What can hang from each mark:
Z_977: Z_765
Z_197: Z_171
Z_646: Z_533
Z_765: Z_197 Z_639
Z_171: Z_533 Z_653
Z_533: Z_197 Z_639 Z_646 Z_977
Z_639: Z_197 Z_533 Z_653
Z_653: Z_639

Each row was made from one small tree. The marks that hang from a mark follow it in brackets, in the order of their numbers. Every link used is in the known rows. Write each row's tree.
Known rows:
Z_639{Z_533{Z_197}}: [ -2 -19   2  10   1 -17  -2   3  13  -6  -7   2  -5  -3  17  21  -7  18
  -2   9 -10  -9  -6 -11   2  10  -4 -22   6   5   4   3   9   7  12  -3
 -13  13  -2  -2  -8  -1 -15  11   1  -8  -3  -8  18  -6  14  -4   7]
Z_977{Z_765{Z_639{Z_533{Z_197} Z_653}}}: [ -9 -35   7   5   7 -17  14   4  20 -10  -5  15 -14 -24  21  22  -8  20
 -19  28 -19   1  -4  -7   5   9 -16 -27   5  14  -6  29   5   3  15  12
   7  11   9 -14   5 -12 -11  23  -2 -12  -4   9  35 -35  15  -7   8]
Z_171{Z_533{Z_197 Z_977} Z_653}: [  5 -38  -7   6   9  10   1   3   1  -4  17  13   1  -3  12  27   2  -9
  -9   2  -7   9 -16 -18  -7  15  18 -21  15   6 -12  14   9  14  10  12
 -14   3  -6  14 -18  -8  -9  23   1 -18  -2   8   0 -18  23  -7  13]
Z_533{Z_977}: [  1  -4   4  -2  -7  -5  -3  -6   4   3   3   7   6  -2   1   0   0  -2
   4   6   7  -3  -6 -13   1   4   3  -9  -6   6   5   2  -2   3   1   1
  -3   1   0  17  -9   3  -3   5   0  -5  -7   4   2  -6   7  -6  -8]
Z_533{Z_646 Z_977{Z_765}}: [ -6 -14   4 -12  -6   1 -12  -7  26  -7   0   6  15 -17   9   3  13 -16
  -6  15  15 -11 -16 -24  13  22   9 -14 -10   2  -3  25   4   0  -2   0
 -10  -3   8  14  -6 -13   3   3  -5  -3  -3  18  15 -12  10   2 -12]
Z_977{Z_765{Z_197 Z_639}}: [-10 -16  -4  -5  -7  10  14  -8 -13   3   5  -8  -1 -12   1  -2  10  10
  -6   7  -3   6  -8   6   9   3 -23  -5   0   7  -4  17  -5   4  20   8
  21   0   8 -21   9 -13 -16   4   3  -4   1  21   3 -21  -9  10  15]
Z_765{Z_639{Z_197}}: [ -6  -8  -7   2   8  -3   6   4   1  -6   5  -4 -20   3   5  14  -2   5
  -8   5   2   8   5   7   4   4 -13 -11   0   4  -7   7  -5   3   6  15
   9   7  -2 -16  -1   2 -14  10   3  -1  -8   9   9 -19  -3  -5   9]
Z_639{Z_197{Z_171} Z_533{Z_646} Z_653}: [ -7 -19  -7   2   6 -31  -2   2  46 -22 -22   8 -14 -21  17  25 -16  -6
 -12  18   5   0  -3  -1 -12   9   3 -41  -9  -7  -7  27  13  -8  10  21
 -25  27 -19 -14   2  -4   1  35 -16  -2  -1  -5  35 -17  31 -24  -9]
Z_533{Z_977{Z_765{Z_639}}}: [ -2 -18   6  -9 -11   6   7  -9   0   4   5   5   2 -13   2  -2   7   4
  -2  19   2   4 -10 -10   6  12 -11  -8  -8  16  -5  18 -10   8   4   9
  13  -8  14   4   0  -6  -4   1   1   1  -8  20   4 -25  -4   2   0]
Z_533{Z_197 Z_646}: [ -5  -8  -4   6   4  -5 -13   1  15  -9 -10  -4   5   0  16  22  14  -5
 -14   4  13 -15  -2 -18  11  18  10 -25   7   0   4  13  10   1   0  -4
 -16   9  -7   4 -11 -14  -3  -5  -6 -14   6   0  14  -6  12  -4  -6]
Z_197{Z_171{Z_533{Z_977{Z_765}} Z_653}}: [ 15 -42  -2 -17  -1  26  10  -9   4   0   6  18  18 -23  -1   8   9 -21
   1  12  -6  26 -19   1 -20  16  13  -8  -3   8 -29  32  -4   9   5  16
  -5  -3  -7   2   2 -16   8  30  -9   8   6  15  -5 -20  15   2   6]
Z_197{Z_171{Z_533{Z_977} Z_653{Z_639}}}: [ 22 -32   2  -2   3  22  24 -15  -1   0   9  18   1  -8  -2   8   3 -15
  -5   6 -11  25  -3  -2 -30  19  15  -8  -9  13 -18  15  -3   4  -2  24
  -4  -4 -24  11  -2 -12  10  32   0  10  -2   0 -20 -22  21   2   4]
Z_977{Z_765{Z_639{Z_533 Z_653}}}: [ -6 -26   7   3  -1 -14  21   3  21  -9   2  17 -16 -27  12   3 -16  15
 -10  21 -22   6  -5   0   1   2 -22 -15  -4  11 -10  21   3   0  15  18
  10   1  11 -17  16  -7   1  23  -1   2  -6   9  29 -31   7  -6   5]
Z_765{Z_197{Z_171{Z_653}} Z_639}: [ -4 -19  -7  -2  -4  20  28 -12 -22   7  -9 -10   1   0  -5   2  10  -5
  -7   4  -1  23  11  23 -14  -6 -12 -17   4  11 -13  17  -6   6  19  28
  12   5 -17 -22  -5 -14  -8  23 -10   0   9  10 -13 -19  -2  -1  17]
Z_765{Z_639{Z_653}}: [ -5  -7   2   5   0  -5  16   0   2  -4   1   6 -22  -6   7   1 -12   3
 -14  14  -7   9   8   6  -6  -8 -10  -7   2   6  -8  11   0  -3   5  21
  13   2   0  -7   3  -2   6  10  -1  -4  -3   8  13 -23   4 -12   1]
Z_977{Z_765{Z_197 Z_639{Z_533{Z_646} Z_653}}}: [-19 -27  -5   1  -5 -17  14  -2  27 -18   0   6 -16 -31  20   8  -8   8
 -22  16  -9  -3  -9  -8  11  10 -21 -30   0   5  -6  32  14  -3  28  26
   0  10   7 -25  11 -20  -2  27  -6 -11  -3  16  39 -36  16  -6   6]
Z_171{Z_533{Z_639}}: [  8 -11   0   5   6  -2  -6  -7  19  -6  -3  -5  -8  -5  14   2   1   1
  -8  -8 -22  17   1 -10  -1  13   2   0  -2   1 -15  -2  -3   4  10   5
  -5 -14  -1  -7   6  -2   6   7  10  -4  -5  -7   8 -16   8   3   0]
Z_646{Z_533{Z_639{Z_197 Z_653} Z_977}}: [  1 -18   9   1  -1 -38 -11 -12  44 -12 -18   8 -17 -11  27  21 -20  20
 -15  14 -12   5  -3 -19  -6  16   1 -28 -19  -2   0  21   0 -20  13  11
 -11  12  -4  10 -11  -5 -23  28   6 -22 -17   4  28 -21  45 -10 -17]
Z_977{Z_765{Z_197{Z_171}}}: [ -3 -14  -4 -16  -6  12   7 -16  -8   7 -19  -5  20 -14  -4   0  16   3
   2  12   6  10 -11   8  -5   7  -6  -9 -11   2  -6  28  -3  -1  11   1
   9  13  -8 -20   8 -19 -12   8  -6   3  16  13  -3  -9   0   6   8]
Z_977{Z_765{Z_197{Z_171{Z_653}} Z_639{Z_533}}}: [ -6 -40  -2  -9  -7  11  34 -13  -3   1 -11   0   4 -20   1   5   1   6
  -6  12 -15  20  -3  17 -12   5 -22 -22   2  12 -15  29  -3  10  24  23
  11   6  -2 -31   9 -15  -9  34  -6   5   1  14   5 -25   3   5  23]
Z_765{Z_197{Z_171} Z_639{Z_533}}: [ -1 -12  -4   0 -11  -4  21 -14  -6   3 -15 -12  -8 -11   3  -2  -5  20
   6  10  -8  13   7   7 -13   2 -27 -21  -6  14   2  11  -5   9  27  23
   8   9  -7 -28   2  -7  -6  23  -7   7  -1  -3   0 -21   2  -6  11]

Write each row's tree:
[  0  -4   1  -3   5  -9 -10 -15  24  -4 -37  -8   1   0   9  13   6   4
  -7  10   1  19   8   5  -8  12   5 -21 -18  -1  -6  13 -10   1   2   7
  -2   9 -19 -14  -4  -5 -13  12   0  -2  -7  -4  10  -6  10  -7  -5]	Z_533{Z_639{Z_197{Z_171}}}
[  6 -15   0   6   8 -12  -3  -3  26 -10  -2   6 -16 -11  21   5 -13  -1
 -17   1 -27  17   1  -8  -6   6   5  -4  -3  -1 -16   6   2   0  11  13
  -5  -7  -5  -7   9  -5   9  20  10 -11  -2  -1  21 -23  24  -9  -6]	Z_171{Z_533{Z_639{Z_653}}}
[-11 -29  -3  -4   5 -18   9  -3  44 -21 -18  11 -16 -32  18  21  -5  -2
 -20  30   0   9  -4   2  -6  18 -10 -38  -9   5 -19  42   6  -5  12  25
  -6  22  -9 -27  11 -17   3  34 -15   4  -3   9  41 -37  18 -14   1]	Z_977{Z_765{Z_639{Z_197{Z_171} Z_533{Z_646} Z_653}}}
[ -2 -40  -3  -5  -3   6  28 -16  23 -10 -12  11   8 -25   5  12  11  -6
 -17   5 -11   5  -7   1  -8  28   0 -27 -12   3  -8  33  13  -2  13  18
  -8   6 -20 -14   6 -27  -1  35  -4   1   3   3   6 -14  24  16  10]	Z_977{Z_765{Z_197{Z_171{Z_653{Z_639{Z_533{Z_646}}}}}}}
[  5 -21  -1   1  -3 -18   3 -15  42 -15 -16  13  -8 -14  15  21  -1   2
  -5  18   7  -5  -4 -18 -11  33   4 -39 -29   8   3  23   7  -2   2  16
 -23  16 -30   5 -10  -9  -8  31  -5   4 -13  -8  10 -15  31  -7 -11]	Z_653{Z_639{Z_197{Z_171} Z_533{Z_646 Z_977}}}
[  3 -34 -17  -3  11  22  19   0  -6  -7   7   2 -15  -7   1  21  -1 -15
 -11   2 -11  38   3  21 -23   9  -1 -12  13   5 -32  21  -5  11  13  34
   1   6 -19 -24   2  -8   0  34  -6  10   4   6  -5 -27   3  -7  21]	Z_765{Z_639{Z_197{Z_171{Z_533 Z_653}}}}
[ 10 -28   6   2  -1   4  31 -10  11  -2  -8  16  -2 -11  -2   7  -5   0
  -3   2 -19  14  10  10 -25  11   3 -14  -9  10  -5  11   2   1  -1  18
  -6  -1 -23  -4   2  -8   5  31  -1  12  -3 -16 -10  -7  16   7   8]	Z_197{Z_171{Z_653{Z_639{Z_533}}}}
[-10 -29  -6 -15  -8  19  16 -20   2   0  -9  -3  16 -18   1   4  20 -19
 -15  19  14  13  -6  -2  -3  16  -5 -34  -5  13 -11  39   1   7  15  28
   2   2  -9  -8 -11 -30  -1  21 -14  -4   1  28   4 -28   7   0   5]	Z_533{Z_646 Z_977{Z_765{Z_197{Z_171{Z_653}} Z_639}}}
[ -3 -38  -8 -10   6  16   4 -18  23  -7 -14  -8  16 -22  14  11  22 -22
 -21   0 -12  27  -8  -3  -3  25  10 -21  -1  -6 -26  33   0   4  22  20
  -8  -4 -15 -25   7 -32   6  26  -3  -8  10  11  12 -24  21   8   7]	Z_977{Z_765{Z_197{Z_171{Z_533{Z_639 Z_646} Z_653}}}}
[  4 -28   8   3  -6 -26   2  -7  25  -2 -24  17   2 -14  21  24 -14  14
  -1  34   1   0 -10 -15 -18   7   7 -43 -12  14   3  24   3   2  11  11
 -17  26 -15  11 -15  -7 -10  32 -16 -12  -4  -3  23 -21  37 -27 -11]	Z_639{Z_533{Z_197{Z_171} Z_977} Z_653}
[ -2 -35   4  -4  -1 -23  -4  -8  46 -11 -26  19  14 -32  26  29   1   3
 -12  39   7  -8 -20 -27  -4  25  12 -48 -14  10   0  44  10  -1   7   9
 -25  23  -7   7 -10 -22  -1  29 -22 -13   0   8  37 -29  37 -20 -15]	Z_639{Z_533{Z_197{Z_171} Z_646 Z_977{Z_765}} Z_653}
[ 12 -24   9   6   2  -7  17 -11   9  -1 -19   9  -1  -4  12  21   2  22
  -1  18 -12   2   3  -5 -14  18   1 -21 -12  15   6  13   1   4   1   2
  -9  10 -24  -4  -4 -11 -10  17  -1   2  -2 -19  -1 -13  18   2   3]	Z_653{Z_639{Z_533{Z_197{Z_171}}}}
[ 12 -11  14  -7  -2 -15  -3 -19  16   4 -41 -10   6   1  20  15   5  28
  -3  14 -15  12  12 -13  -9  19   8 -14 -12  10   1  23  -8  -7   9  -4
  -6  10 -13  -3 -11 -17 -15   2  -1  -8   2 -13   4 -14  26   3  -8]	Z_646{Z_533{Z_197{Z_171} Z_639}}
[  2 -27  11 -19 -13  -6  22 -23   2   3 -12   6  -2 -28   9  -1  -3  22
  -6  31  -9  15  -7  -4 -17   5 -14 -19 -22  15  -8  45  -5 -15  24  25
  16  15  -1  -6   3 -23 -16  26 -11  -2   5  22   6 -40  26  -4   1]	Z_646{Z_533{Z_977{Z_765{Z_197{Z_171} Z_639{Z_653}}}}}
[ -1  -8  -6  -5   1   5   8  -7  -2   0 -12  -5  -9  -2   0  10   4   3
  -3  15   5  19  10  18 -13   4 -11 -15  -6   7 -11  15 -11   2   6  18
   7  11 -15 -22  -3  -4 -10  15  -9   8   0   5  -1 -18  -3  -7   5]	Z_765{Z_639{Z_197{Z_171}}}
[ -2 -42   7  -9  -4  20  17 -13  -3   7 -13   7  17  -8   5  18  21  -2
 -11  29   3  17  -6  -2 -10  14   2 -29  -2  22 -13  36  -8  14   0  14
   7   6  -6   0 -19 -23 -10  18 -10  -5   1  21  -1 -29   7   0   7]	Z_533{Z_197{Z_171{Z_653}} Z_977{Z_765{Z_639}}}
[  1 -14   0  -1 -22  -9  15 -17  -2   4 -14  -7  -1 -13   6   0  -8  18
   9  19  -2  11   2  -4 -11   4 -21 -30 -14  22   4  14  -6  11  28  26
   4  11  -8 -11  -9  -6 -12  28  -8   1 -12   4   1 -27   9 -11   5]	Z_765{Z_197{Z_171} Z_639{Z_533{Z_977}}}
[  8 -12 -14  -5  -1  15   7 -10 -15   2   0 -10   2  -9   1   3   6  -1
   5  -2  -6  18  -5   5 -14   4  -1  -3  -2  -2 -14  15   3   4  21  14
  -3  11 -15 -19   8  -9  -2  18  -7   7  14  -1 -12 -16   9  -3  12]	Z_765{Z_197{Z_171{Z_533}}}
[ -1 -26 -19  -3   4  25  20  -6  -6  -8   8 -10  -5 -12   3   8  12 -22
 -18  -3  -3  26   4   8 -12  10  -2 -17  10   5 -26  23   5   6  27  38
   0   4 -20 -23   0 -23  13  29 -10   2  12   9  -7 -31   7  -4  19]	Z_765{Z_197{Z_171{Z_533{Z_646} Z_653}} Z_639}
[  2 -15  -4   1   4 -15   3  -2  22  -9 -21   1  -4 -11   7  18 -11  10
   5  12  -1   4  -4   7 -13   9  -3 -25  -8   2  -4  15   2   2  10  10
 -13  18 -14 -15   2   2 -12  26  -8   9  -5  -8  14  -5  12 -10   6]	Z_639{Z_197{Z_171} Z_533}
[  9 -29   9  -9   0 -16  -1 -19  29  -3 -28   3   0  -7  15  20  -3   6
  -6  10 -10  24   2  -4 -21  21  12 -29 -15   6  -8  27  -9  -8  10  14
 -11  12 -16   6 -18 -11 -20  31  -1  -8 -11   0   5 -15  38   0  -7]	Z_646{Z_533{Z_639{Z_197{Z_171{Z_653}}} Z_977}}
[ -4 -40   8   2  -1 -28  -3  -2  32  -6  -8  24   1 -26  25  27 -11  16
 -13  33  -6 -12 -23 -23   2  14   1 -37  -7  10   2  32  11   2  10   0
 -13  16   7   9  -7 -10 -16  28  -4 -20 -11  10  38 -24  32 -15  -5]	Z_639{Z_533{Z_197 Z_977{Z_765}} Z_653}
[  5 -19  17   2  -1 -34 -10 -13  36  -4 -23   8  -7  -9  32  24 -11  27
 -16  22 -15  -1   1 -31  -4  16   9 -30 -14  10   6  23   1 -12  11   3
 -11  11  -3  19 -20 -14 -22  16   5 -30 -12   2  25 -24  47 -10 -19]	Z_646{Z_533{Z_197 Z_639{Z_653} Z_977}}
[ 12 -25  -6  -6   8  25  17  -1  -6   0   5   6   5 -10  -2   6   3 -19
  -2  -3 -11  30  -2  12 -27   2  12  -1  10   0 -27  11  -4   9   8  19
  -7   0 -17  -9   3  -8  14  24  -8   9  12  -2 -12 -12   9  -2  14]	Z_197{Z_171{Z_533 Z_653}}
